Below are the code and all the weights of a small trained network. Each question names an input and a class and asks about switching units off, where a switched-off unit gives its printed mean instead of its output.

import numpy as np


def w(rows, s, z=0):
    codes = np.array(rows[::2]) - 128.0
    scale = np.full(codes.shape[1], s)
    scale[-1] = z or s
    return codes * scale


def f(y):
    return np.maximum(y, 0)


def log_softmax(a):
    a = a - a.max(-1, keepdims=True)
    return a - np.log(np.exp(a).sum(-1, keepdims=True))


def net(x, mask):
    res = np.array(x, float).reshape(1, 6) / 4 @ E
    y = f(res @ A[0][:, :-1].T + A[0][:, -1])
    res = res + np.where(mask, y, B[0][:, -1]) @ B[0][:, :-1]
    return log_softmax(res[-1] @ U[:, :-1].T + U[:, -1])


A, B = {}, {}
E = w([
[128,126,127,130,128,130,128],'x0',
[129,131,127,129,128,128,126],'x1',
[121,130,125,116,138,129,138],'x2',
[111,118,72,69,4,108,161],'x3',
[4,129,163,130,132,56,85],'x4',
[138,115,219,63,108,176,105],'x5',
],0.011)
A[0] = w([
[77,126,97,189,150,44,117,140],'neuron 0',
[127,128,194,90,135,136,117,182],'neuron 1',
[134,127,25,174,132,97,157,211],'neuron 2',
[88,137,57,76,19,85,148,2],'neuron 3',
[141,114,92,76,44,150,135,107],'neuron 4',
[214,127,103,154,155,158,158,122],'neuron 5',
[43,125,159,113,101,97,93,14],'neuron 6',
[159,126,184,147,156,142,97,108],'neuron 7',
[157,126,18,183,133,68,169,92],'neuron 8',
[74,136,91,205,157,46,115,142],'neuron 9',
[83,128,51,90,14,86,154,196],'neuron 10',
[104,114,126,157,136,107,103,153],'neuron 11',
[1,120,197,106,84,79,90,185],'neuron 12',
[48,113,191,130,100,69,129,44],'neuron 13',
[169,154,132,100,27,135,144,137],'neuron 14',
[72,141,145,137,171,110,114,121],'neuron 15',
[170,116,95,68,43,149,157,127],'neuron 16',
],0.013,0.0097)
B[0] = w([
[52,134,128,132,85,120,115,201],'neuron 0',
[192,139,108,89,100,147,115,175],'neuron 1',
[137,123,134,200,220,94,128,217],'neuron 2',
[183,116,110,229,254,89,141,199],'neuron 3',
[73,113,156,124,85,92,142,193],'neuron 4',
[208,120,133,124,163,129,125,184],'neuron 5',
[201,155,144,64,99,182,92,165],'neuron 6',
[191,136,123,131,155,119,139,159],'neuron 7',
[234,125,143,86,129,167,132,196],'neuron 8',
[46,120,126,123,82,105,125,208],'neuron 9',
[211,136,147,45,84,200,108,254],'neuron 10',
[97,141,115,109,119,115,176,161],'neuron 11',
[132,117,116,214,203,81,147,236],'neuron 12',
[212,133,133,76,142,185,142,174],'neuron 13',
[41,138,114,108,103,144,141,195],'neuron 14',
[88,112,126,168,105,123,131,168],'neuron 15',
[48,142,118,120,82,125,100,206],'neuron 16',
],0.019)
U = w([
[170,125,149,211,211,79,133,62],'0',
[219,153,156,47,105,204,106,133],'1',
[2,147,141,125,47,90,117,254],'2',
],0.0095,0.0009)

Each question gives the input, the list of numbers given to net, and the class t.
The units are the neurons (one row each of A and B). Each row of codes is followed by its name. A weight is (code - 128) times the scale printed after its matrix; where a second scale follows, it is the last column's (A, B and U).
mask holds one flag per neuron, in row order. A switched-off neuron (its flag False) gives its mean, the last column of its row in B, instead of its output. The means were averaged over made-up inputs and are rounded, as every weight is.
A unit's drop is (log p(t) with every unit on - log p(t) with that unit switched off) / (log p(t) with every unit on - log p(t) with every unit switched off).
The circuit of an input: a set's keep is (log p(t) with only the set's units on - log p(t) with every unit switched off) / (log p(t) with every unit on - log p(t) with every unit switched off). Starting from the 12 units with the biggest drops (on a tie, the unit counted first), units are removed one at a time, each time the one whose removal leaves the highest keep (on an exact tie, the one counted first), for as long as the keep stays at least 0.8.
units of the circuit, in order: the units of the circuit, biggest drop first
most important unit: the unit with the biggest drop
top k neurons: the k neurons with the biggest drops, biggest first
drop when u is switched off: that unit's drop, to one decimal
input [2,4,6,8,8,-4], class 0: units of the circuit, in order -> [neuron 3]
input [8,2,5,6,4,-1], class 0: top 4 neurons -> [neuron 3; neuron 12; neuron 1; neuron 8]
input [-4,-2,-6,-5,2,0], class 2: units of the circuit, in order -> [neuron 3; neuron 10]
input [-8,7,-6,1,0,-7], class 1: top 3 neurons -> [neuron 12; neuron 8; neuron 3]
input [-8,3,5,-3,2,-6], class 2: top 2 neurons -> [neuron 9; neuron 3]
input [4,5,-5,7,-2,1], class 2: top 3 neurons -> [neuron 16; neuron 4; neuron 14]
input [7,3,3,3,8,2], class 1: top 2 neurons -> [neuron 6; neuron 13]
input [1,3,-1,2,7,2], class 1: top 4 neurons -> [neuron 6; neuron 13; neuron 2; neuron 10]
input [1,3,0,6,6,0], class 0: top 2 neurons -> [neuron 12; neuron 3]
input [8,0,-8,-3,6,0], class 2: top 4 neurons -> [neuron 3; neuron 2; neuron 9; neuron 0]
input [5,-3,1,2,-3,3], class 2: top 2 neurons -> [neuron 8; neuron 10]
input [8,-2,-8,-1,6,-1], class 2: top 2 neurons -> [neuron 3; neuron 9]
input [-5,1,-7,7,6,-1], class 0: top 4 neurons -> [neuron 3; neuron 12; neuron 8; neuron 1]
input [-5,-4,3,-6,-1,1], class 1: most important unit -> neuron 12
input [1,1,-5,7,8,-2], class 0: top 2 neurons -> [neuron 12; neuron 3]
input [3,8,4,1,-3,-5], class 1: top 3 neurons -> [neuron 12; neuron 3; neuron 8]
input [-3,-3,-5,2,-5,3], class 2: drop when neuron 10 is switched off -> 0.1
input [-2,-3,0,0,3,-6], class 2: drop when neuron 3 is switched off -> 0.6
input [4,-1,-8,2,0,8], class 2: drop when neuron 8 is switched off -> 0.1
